Each row has a hidden value. The values are split into ranges, and the tier after each row names the range that its value falls in. Each part has its own value, ranges and names.
[  34  110 -123  183   63 -254  480    9   46  210  -40  126   36  101
 -131  164  133  132  -26  -45  -74 -321 -167  135 -146  156   16 -445
  142  127   80  229   20  -58  -91   70  169  -18 -146  -13  -86  -61
  190  117  437   44]
J
[  -7  -14  -91  -46  116  -59  -15   18  212 -325    8 -148 -233  -31
  -44 -142 -136   79  -35  158  244  139  -22   72   -5  181  103  -21
 -194  -50 -125  -73 -165 -233    6   24  -18 -256  -64 -191 -106   40
  120 -236  -46  -53]
Y
[  30 -305  -79  114    0  195  -24  180  159 -450   42   28   57   62
   52  -31   82  102    5   13  393  -76  -20  103   91    8  273  -31
  113  176 -106   80   15 -151  114 -238  -27 -466 -116  -27 -287 -410
   72  162   91  119]
U
[ 140   -2  -98  -26 -107  -74  123   69   -5   41   78  100  162   18
 -104  -31 -167   51   -1  -89   73   36 -111    7  -94  129   88 -139
  135  102   32   17  -72 -126  -12  -64   40   -2  -70   -3  -90 -130
   33  -56   19   44]
L
[  37  -94   25   58  -55   31   37   77  -91  -14   67  159  136  -24
   44   18    4 -151   40 -155   68   48 -107    7   66  -14   31  -64
   -2  -11  -85   56   17 -101   91   36    2   -2    3  185   39  -63
  -56   23   51   76]
U
[-151  118  132  141  -20  -72  136   18  -59  -77   23 -130  135   20
   71   -9   23   28   97   88  -36 -106  -91  -47   -5 -101  -41  140
 -167 -126 -143  -55  -52  129  -11  -19  208  187  -75  154   44  154
 -115  -96  113 -145]
E
[  57   99  143  -44   28 -389  -46   28   46 -157 -138  -28 -150  -49
 -155  149  -54  -93  -67   70    5  -63   83  -78  -73  207  -15 -130
  -93  106    0  157 -186  -41   23  174  182  -37  -28  113   26  -33
   90 -266   80   -1]
B
[-224  219  179  224   78 -137  233  -26  -10   38 -131 -122   47  122
  117   27  174  -95  116   66 -104 -207  -99   -1   17  -86 -205   80
 -304 -161 -185   64  -15  189  -93  136  261  208  -25  172  188  342
  -73 -157  288 -228]
H
[  43   35   21  -42  -28 -122  -11   37   45  -15  -88   63   -4   36
  -14  -51  -98 -157    2  -68   96   57  -22  -19  -54  118  -55  -73
 -147   41 -103   46 -144  -67  -78  103   87  -79   97   58   45  110
   38 -241    9  -62]
B
[  67  -66   -1  -51 -122  -26  -52   89  -45 -127   78   55  127  -42
   -8  -53 -154  -18   16  -46  127   70  -43  -54  -46   32   98    4
   -7   53  -79  -51 -133  -67   23  -73   64  -55   24   88  -83  -84
  -32  -97  -89   22]
J
[ 116  -30 -199   28  109  -82  172   81  206 -221  -26  -27 -141  100
 -111   -4   42  162  -57   67  157  -93  -53  144  -16  227  165 -232
   61  132   31  136  -58 -226   38  -61  -48 -285 -143 -253 -138 -242
  211  -13  186   58]
L
[ 190  -87  -97 -151 -153  101 -129  127  -90  -99  128  114  156    1
   19 -137 -177  -99   29 -152   98  213  -73  -47   36   47   99   53
    0   27  -57  -69 -112 -158   95 -108 -121  -15   82   -9   34 -143
  -72 -116 -198   60]
L
[ 253   35 -163  -82 -143 -128  128  133  -43   51    8  146  168  135
 -114   35  -42   66  -18 -125  -27 -138  -63   -6 -129  156   98 -222
  179  247   95  129 -128  -48  -26 -133   34  -31   19  -86  -53 -265
   93  -16   88   68]
L
[  85   -8  -13  -19   -2  -22    4   55   33    2  -41   93   28   48
   -9  -62  -67 -203   22 -132   80  153  -69   23   66  114  -46  -40
  -91  -16  -68   69  -26 -162   37  104  -58  -22   25   30  132   32
   -8 -178   17  -11]
L
[  15   22   40 -120 -113  -66  -98    2 -101  -76  193  -21   73 -196
  -26 -137 -349  -33   24    7   70  300  -90 -101  -50   35   53  109
 -127 -155 -117 -230 -178 -135   48   33   43  143    6  118  -13  141
 -112 -247 -262  -24]
B
[  74   65   15  -37  -18 -174    5   77   -2  -26 -157   82  -27  111
    7   33   68 -165    0  -77   -2 -114   15  -28  -52  105  -64 -133
 -161  119  -78  154 -165   17  -63   82  105  -83  154   41  102   36
   67 -184  109  -49]
J
[  49  -57    1   71  119  -11   13   77  234  -14 -350  170 -103  260
   69  -34  173 -405   10 -201  229  -21   13  124   94  174 -180 -174
 -219  137 -150  312   -2 -117 -115  218   -8 -356  159    9  174   93
  141 -222  246  -81]
L
[  78  -54   70  -42 -172 -139  -34   66  -96 -112  182   35  195 -175
 -133   33 -291   79  -13   -2   96  112  -56 -106  -95   56  162    0
  154   53   11  -89 -113  -89   89  -75  126   76 -134  195 -176 -177
  -72  -67 -129   91]
J
[  76   68 -136  134   63 -194  409    5  -23  230   23  205    6   44
 -107  155  127   25  -31 -118  -94 -197 -193  133  -75  148   10 -446
  129   61   68  216   49 -148   -6  134   65   17 -106   25   -5  -59
  160  126  366  116]
J
[-105  271  228   82   -5 -357  143  -40  -43  203 -210  -28   57   64
  -15   81   -9 -211   56  -17 -161 -120  -24  -99 -106   46 -260  -27
 -277  -53 -101   98 -135  176 -154  245  309  259   81  227  222  379
  -50 -324  186 -224]
U
[-133 -165  -12  201  100  331   35   98   -1 -286   56   27   20  101
  281  -89  296 -142  118  -56  174  -28 -141  126  276 -179   27  126
 -211 -167 -274   35  125  -77  149  -39  -95 -155   -7   79  100  -15
  -78  128  156    8]
H
[ -94    8  110  115    9   48   12   67  -90 -167   20  -30   72   36
  146    1  144 -120   94   -7   -3  -58  -74  -19  132 -118  -29  135
 -195 -124 -180   19   -5   50  101   10   63   85    0  167  134   52
 -117  -34   95  -48]
E
[ 150  -43  -70  -34  -29  -25   15   98   46  -52  -50  118   50   94
  -38  -25  -25 -123   -1 -129  107   44  -48   32   27  138   27 -109
    8  104  -22  122  -52 -146   29    9  -47 -117   20  -22   43 -128
   49 -105   52   36]
L
[-246  -35  198  343  358  -59  182  -72  428  182 -592  198 -257  269
  142   -2  302 -697   38 -232  346    8  -33  253  173  173 -468 -258
 -463  -42 -317  442  180 -139 -259  614  119 -431  140  227  301  555
  173 -318  534 -224]
B
[ 119 -116 -118  -42  -96  122    1   98   10    7   26  192  139   79
   54 -132  -87 -146   33 -201  190  117 -105   45    4   59   31  -85
  -13   74 -110   16  -55 -151  -38  -36  -49 -166  108   19  -13  -42
   13  -70  -30   27]
Y
[ 391  -23 -170 -284 -335 -241  -36  149 -358 -207  535   68  227 -311
 -323  146 -378  457 -104   55 -163   38  -86 -189 -196  131  486 -142
  514  172  280 -165 -239 -179  322 -344  -10  258 -244    1 -310 -684
  -26  151 -299  371]
Y
[ -93    1   62  164   47   64   94   77  -70 -193   25  -26   45   78
  148   37  243  -57   87   12  -12 -156  -97   31  144 -121    1   74
 -149  -99 -160   73   36   44  114  -16   57   42  -48  124  107  -22
  -70   57  192  -15]
H
[-135   19   63  186   58   42  143   47    6 -112  -32  -42   58   91
  133  -13  168  -58   93   10   49 -122 -102   50   86  -86  -41   54
 -183  -96 -178   51   23   44   15   11  102    3  -37  103   69   99
  -48  -11  201  -90]
E
[ 148   60   25 -116   17 -242  -92   67   18 -230  -14  -50 -134  -46
 -142   57  -96  -41  -57   55   -3   76   42  -56   18  205   68  -41
  -58   42   31   76 -158 -151  143   69  -13    0  -61  -37   67 -151
   50 -230  -40   49]
L
[ 135 -150 -164    4   47  168   10  126   90    3 -172  295  -36  241
  147  -88  212 -346   22 -294  196   -8  -70  148  115   95  -69 -230
 -142  130 -159  241   -2 -175  -47   87 -141 -371  244  -46  144  -33
  128  -41  171   39]
Y
[  -2   38   89   80  -70  -24   32  116 -142 -106  -18   31  161  107
  108   69  184  -95   82  -55  -79 -194  -44  -59   59 -100  -17   63
  -96   22 -104  102  -48  136   64  -60  114  106   45  161  122  -67
  -90   -2  136  -29]
E
[   1  -18   -7  213   35  -31  236  126   24  -63 -134   95  104  230
   66  144  345  -35   46  -77   14 -377  -68   85   43  -13    5 -173
   26  160  -50  287   58   82    3  -51  125 -128  -40   72   16 -180
   74  146  408   14]
E
[ 135  -71   -7  -39 -134  -90   -2   98  -88  -63   99  137  152  -60
  -80   51 -121  -12  -14  -97   68   18  -58  -50  -57   73  124 -110
  129  118    7   38  -90  -94   71  -52   61  -20  -34  135  -93 -211
   -5  -13  -22  115]
J
[ 126   91 -103  -98  -98  -37   29   92   45   46 -129   41  107  212
   32 -154  -72  -97   48 -110   42  -14  -31  -18  -88  107  -66  -23
 -155  116  -84   31 -194   18 -159  -61   43  -57  194 -125   89   88
   32 -260   -3 -152]
L
[  16 -211   26  -29  -63  427 -333  207 -223 -440  109   84   78   89
  384 -134  292 -315  140 -151   79   73  -36  -39  360 -274   56  337
 -305 -140 -319  -26  -19    3  278 -139 -211  -75  236  135  265 -135
 -215   43 -132   61]
H
[ -55   95  218  -92  -86 -220 -156  -37   28  -87   15 -122   39 -181
  -94 -114 -436 -127   14   71  135  329    5 -152  -85  106  -68  194
 -204 -129 -128 -187 -207  -67  -46  150  183  142  -26  202    7  272
 -120 -463 -248 -148]
Y
[ 221   40  -57 -256 -264 -171 -101   73 -444 -179  567  -14  162 -396
 -165   50 -373  296  -29   76 -238  202 -125 -220  -87  -10  354   56
  195 -126  110 -311 -235 -153  354 -195  -42  444 -146   98 -103 -324
 -174   35 -388  257]
J
[  23  159  -88   13 -101 -158  270    0 -107  211   91   47  165   18
  -36  -35 -114  105   41  -39 -114  -85 -169  -16 -182   38   -7 -151
  -27  -19  -23  -63 -135   19 -118  -21  158  187   18   11  -21  142
    4  -71   84  -72]
J

New part:
[  47 -251  105 -222   61  -52  -54  -45  -15   43  644  -51   53 -123
  -27  -87 -223 -181  -54  -92 -224  -39   24  -95 -100  118 -522 -265
  -34  -55 -167 -306  417  -76 -133 -164   93   44   81  126  360   -1
   21 -192  -99 -172]
X
[ -34  106  -10  252  -12  -93  167  -43 -248  -21 -363  120 -128   80
   75   -7   23   69   -3   53  110  151 -126   35   24  -11  202   37
  -58   -5  -90  101  -98   65   91  185   32   20 -148 -184 -176   21
  173  262   87  160]
V
[-110  -32   -8  415   44  115  275  -17  -90  -53 -285  215 -115  -37
  223   25   99   54  -52  -37  148  125  141 -139   -4 -152  261   96
  -49   68 -114  161  -75   35    3  115   28  109 -100   64 -120 -157
   83  277  -67  208]
M
[ -98 -253  -45 -149   30 -138 -223   26  -10   93  798 -111  257 -129
  -13    1 -304  -75 -124 -136 -454   -8  -31   61 -203  410 -627 -470
   20   31  -70 -328  512    4  -84 -118  181  189   23  277  283  -65
  124 -211 -102 -276]
X
[-107  260 -275  187 -150  -52  228  -12  141 -158 -407  -45   76  168
   -1   30 -197  100   -9  138 -196  206 -151  149 -176  218  309 -106
   97 -143   36   86 -184  109   -3  -15  -49  -60   23 -112  -99   24
 -122  -90  276 -190]
Q
[  72   -8  -25  -19  -72   20  268  -11  -23  -70   19  137  -30 -111
  178  -47   81 -175   89 -139   37   41  351 -193   45 -364  -21   68
   36   32 -181  -42  114  -40 -101   57  -81  -21   36  251   58   57
  -96   85   81  -29]
M
[ 217   29   12 -322  -81  -82  -40   20 -113 -134  287   -1  126 -114
  -94 -153  -71 -133   79 -140 -128 -129  205  -15   17 -292 -156 -221
   72  -90 -133  -86  173 -101  -12  117  -98   40   82  117  214   32
 -282 -113   94  -94]
X
[-167  221 -111  202   -7  -57  270  -28  222 -183 -458  -98 -122  218
  -76    5 -110  150   59  195 -143  457  -98  126 -149  262  332   17
  185 -138  -67  180 -261   87   25  -97   36 -221   94 -227 -147   91
   44 -173  276 -225]
A
[  44  -90  122  -48   41  -31  158    6  -92  -40  157   89  -91 -129
   99  -77  131 -110   88 -160   28  156  358 -165   66 -292 -145   37
   65   82 -237  -19  169  -70  -33   85   27  -24   18  209   37   62
   80   69   21  -12]
M
[ 256   99  -48 -268  -83  -59   93  -32  -97 -130  105   23   95    2
  -20 -149 -126 -228   25  -40  -54 -148  -12  -83   22 -255 -101 -153
  -43 -163 -135 -198  180  -73 -113  -20  -78  -38   20  -32  230   69
 -309  -42  135  -82]
Q
[-157  164 -442  372 -307   27  512  -50  231  -32 -344   87    6   57
  266  131  -71  -13   71   -5 -157  179  147  -50 -182   35  333  188
   73  -45   51   48 -149  150 -127  -34 -224  -36   50  204 -117   30
  -51   54  261 -176]
M
[ -16  125 -213  164 -237  -96  405 -124  -95   59 -337  155 -110   64
  237   70  -91 -151   81   56   60   34  -67  -65  -26  -54  120  165
  -82  -51  -57  -90  -49  117  -92   57 -143  -80  -45    5  -62  191
   72  199  219  -22]
R
[  -8 -190  118  162  104  101 -115    2 -140  -83  217  136  -18 -158
  -43  -58  -59   95  -61 -101    3 -155  133  -25  -29 -110   84 -209
    1  -22  -98  171    1  -49   83  158  -12  258   39   33  164 -314
 -122   33 -244  222]
P
[ 217   68 -276   30 -289  -34  365 -170  -61   40   41   56  -68   66
   75  -65 -187 -216   48    1  -53 -195 -187 -133  -89 -120   60  140
 -174 -258    5 -231   54   18 -173  -99 -306  -40   16 -159  232   44
 -175   62  147  -15]
Q
[ -60   56   -3  214  -25   -7  267  -60 -152  -28 -379  214 -109   13
  221   36  -11  -69   -1   51  175   66    5  -82   38 -121  154   48
  -71   29 -138   37  -51   65  -23  118   30    4  -90   11  -97   55
   66  252   62  119]
R
[-163   21  -86  465  -88 -114  265  -49 -205   91 -258   86 -229   30
  101   51  139  213   68  -40   24  337   41   43  -51   76  244  229
   20   82  -35  216 -160  106  158  249  -53   49 -127  -79 -301   -8
  437  297   79  153]
S
[-134 -113  202  254  255   64    0   92 -125 -109  -15  115  -35 -101
   91  -39  168  131  -82 -112   55  266  264  -75   29 -103   33 -124
   70  175 -209  189   87  -40   91  149  246  145 -104  140 -127 -194
  170  169 -149  151]
M
[  11 -166  193  -96  125  -90   84  -11  -93   18  330   18 -124  -96
   50  -84   86 -116   66 -135  -34  244  253 -147   41 -111 -329   -6
   63   84 -274 -110  280  -71  -47  -16  134  -69   19  149   80   99
  238    6  -15  -77]
S
[-170 -186   96  -81  159 -215  -97   21  -87  118  468  -66   74  -33
   88   26 -133  -94  -80  -62 -258  301  -45   13  -76  393 -607 -297
   30  148 -209 -301  485   38  -72 -111  361    7  -81  197   48  129
  430  -42  -15 -253]
R
[  23  -34  259   29  158  -66   20  -13 -276  -61 -113  106 -153  -24
   -4  -92   59   10   -6    4  163  141   21  -36   99 -136  -25  -73
  -27   34 -222   70   40  -47   96  171  147    5  -92 -130  -40   24
  144  162  -36  170]
V
[-108 -241  156  -52  184 -152  -22  -12  -77  115  512  -51  -45  -55
   72  -20  -50 -105  -43  -93 -182  300   39  -82  -49  256 -553 -156
   18  119 -245 -261  450  -10  -83 -136  297  -21  -42  153   99   87
  424  -31  -68 -177]
S
[-187 -106  170  138  -15  -36    3   18 -188  -13  -80  116  -56 -186
   24   24  -34  169    4  -44   19   98  214   95  -50    0   -9 -168
   65  111  -86  209  -79    9  203  350   32  166   -3  139  -91  -25
  144   75  -51  115]
Q
[ 337  121 -109 -179  -66  -59  154  -81 -129  -97  108    1   31  105
  -32 -183 -114 -250   -6  -14  -35 -151 -204 -132   24 -219  -43  -51
 -142 -241 -118 -269  199  -70 -163 -128  -95  -66  -45 -228  250   22
 -267   31  126  -24]
Q
[ -87 -216  169 -137  156 -183  -27  -34  -88  115  471  -49  -44  -39
   60  -19 -124 -158  -32  -44 -170  249  -28  -60  -41  270 -593 -190
   -3   83 -248 -311  447   -4  -99 -150  286  -66  -23  113  138  163
  379  -66  -30 -209]
R
[-211    4 -206  270  -75  146  264  -69  519 -195  -80  -91 -135   73
 -125   45 -243  169   94  121 -293  237  130   59 -290  263  418   21
  273 -242    7  276 -350   64  -65 -239 -192 -120  378  -49  152 -154
 -220 -450   97 -271]
P
[ -61  309 -293  157 -182 -135  215  -12  -27 -104 -481   22   96  176
   77   44 -165   32   -7  121 -117  142 -213  151 -100  155  259 -102
   23  -94   26   13 -119  134    7   80  -30  -33  -87 -106 -166  105
  -61   76  311 -125]
A
[   0   16  273  -76  250 -145 -252  121 -290 -150   62  -35   59  -30
 -160 -143   72  154  -61  -62  -46  246   45  129   62   -5 -126 -349
   98   87 -201  112  140  -75  207  243  292   93 -135  -80 -103  -50
  134   51  -20   65]
A
[  92  -34  230 -105   92  -90   17  -17 -253  -64   17   64 -114  -53
  -42 -125   26  -51   32  -35  104   78   64  -43   86 -192 -110  -91
  -13   -7 -215    0   96  -75   65  154   79  -13  -44  -90   44   69
   60   85    6   98]
A
[  67   35  -23   38  -83  -12  263   -9 -108  -63  -97  157  -54  -95
  170  -43  123 -116   96 -132   83   57  320 -153   68 -379   66   95
   30   48 -164   28   47  -25  -34  152  -91    1  -13  194  -26   54
  -46  169   97   44]
M
[  70    1   96   -9  -49   -3  112  -35 -189  -79 -104  133  -56  -93
   26  -72  -45  -41   24  -25  101  -74   98  -45   28 -239   48  -77
  -36  -44 -119   52  -23  -43   49  202  -68   64   -6  -10   64    2
 -111   93   17  125]
Q
[ 363    5 -247  -30 -149   56  197 -140  -50  -47  303   52    0   58
  -18 -158 -169 -250    3  -69  -75 -360 -175 -198  -46 -248   82   39
 -180 -322  -36 -234  144  -58 -224 -191 -289   40   47 -197  409 -172
 -387    8   -3   55]
P
[-117  274 -295  373  -49  -48  251   15    1 -120 -517   65   68  204
  157   58  -31   88  -61   88  -70  256 -168   72  -83  141  369  -26
   23  -24  -14   89 -111  144  -14   24   70    6 -153  -79 -255  -41
   39  191  217  -42]
S
[  43   38   50   93  -42  -25  162  -63 -220  -41 -232  148  -95  -11
   76  -45  -53  -44   -9   34  138  -31  -54  -41   28 -144   95  -26
 -101  -48 -108   16  -33    3   30  157  -26   37  -79 -109    1   19
  -16  182   34  154]
A
[  -5  201 -400  305 -137   17   54   15   41 -160 -155   13  198  126
  -27    6 -192  144  -84   19 -248  -70 -195  144 -180  149  414 -198
   27 -173  117  118 -134   99   10   30 -129  185  -30 -107    1 -275
 -276    7   96  -11]
P
[ 132 -142  119   29  153   50 -198   30 -184 -122  365   61   27 -112
 -138 -151  -11   59  -52 -145  -48 -149   98  -29   14 -177   27 -241
   10  -65 -127  107  100 -101   72  116    7  227   13  -46  212 -324
 -170    9 -218  195]
P
[  77 -315   20 -145   58  -45 -172  -35  -17   54  869  -48   60 -154
  -89  -81 -206 -121  -24 -183 -303 -153   75  -73 -110  108 -434 -271
    6  -73 -126 -226  391  -67 -108 -142   -4  151  131  147  432 -168
  -32 -210 -201 -108]
P
[-315  -51  278   98  122 -116  -38   79 -185  -48 -259  134  -60 -155
  102   79   49  161   29   -7   65  340  302  131   32   51  -77 -213
  177  262 -206  248  -47   50  219  374  255   66  -38  249 -266  127
  320  101   23   20]
R
[-219   85 -246  602   34  106  338    8  214 -114 -312   -2  -94  154
   89   45   54  239  -57   32 -138  433   14  -20 -185  204  468  142
   99  -34   -3  243 -196  101   -8 -107   13    5  -30  -90 -203 -237
  130   62   65  -19]
M
[ -78   -6  -98  275 -119   84  388  -63  -30   -7 -279  244  -88  -75
  311   68   10 -106   19  -35  132   14  195 -172  -11 -216  168  133
  -59   42 -103   32  -42   59  -89   84  -90   46  -27  199  -38   -3
  -12  227   37   92]
M
[ -83 -278  -10 -143   29 -120 -172    0   -9  112  789  -97  195 -135
   -2   -6 -299  -97 -112 -123 -408   -7  -31   19 -194  379 -630 -413
   -4   18  -87 -340  502   -4 -101 -138  161  158   33  250  306  -47
  143 -204 -113 -256]
X
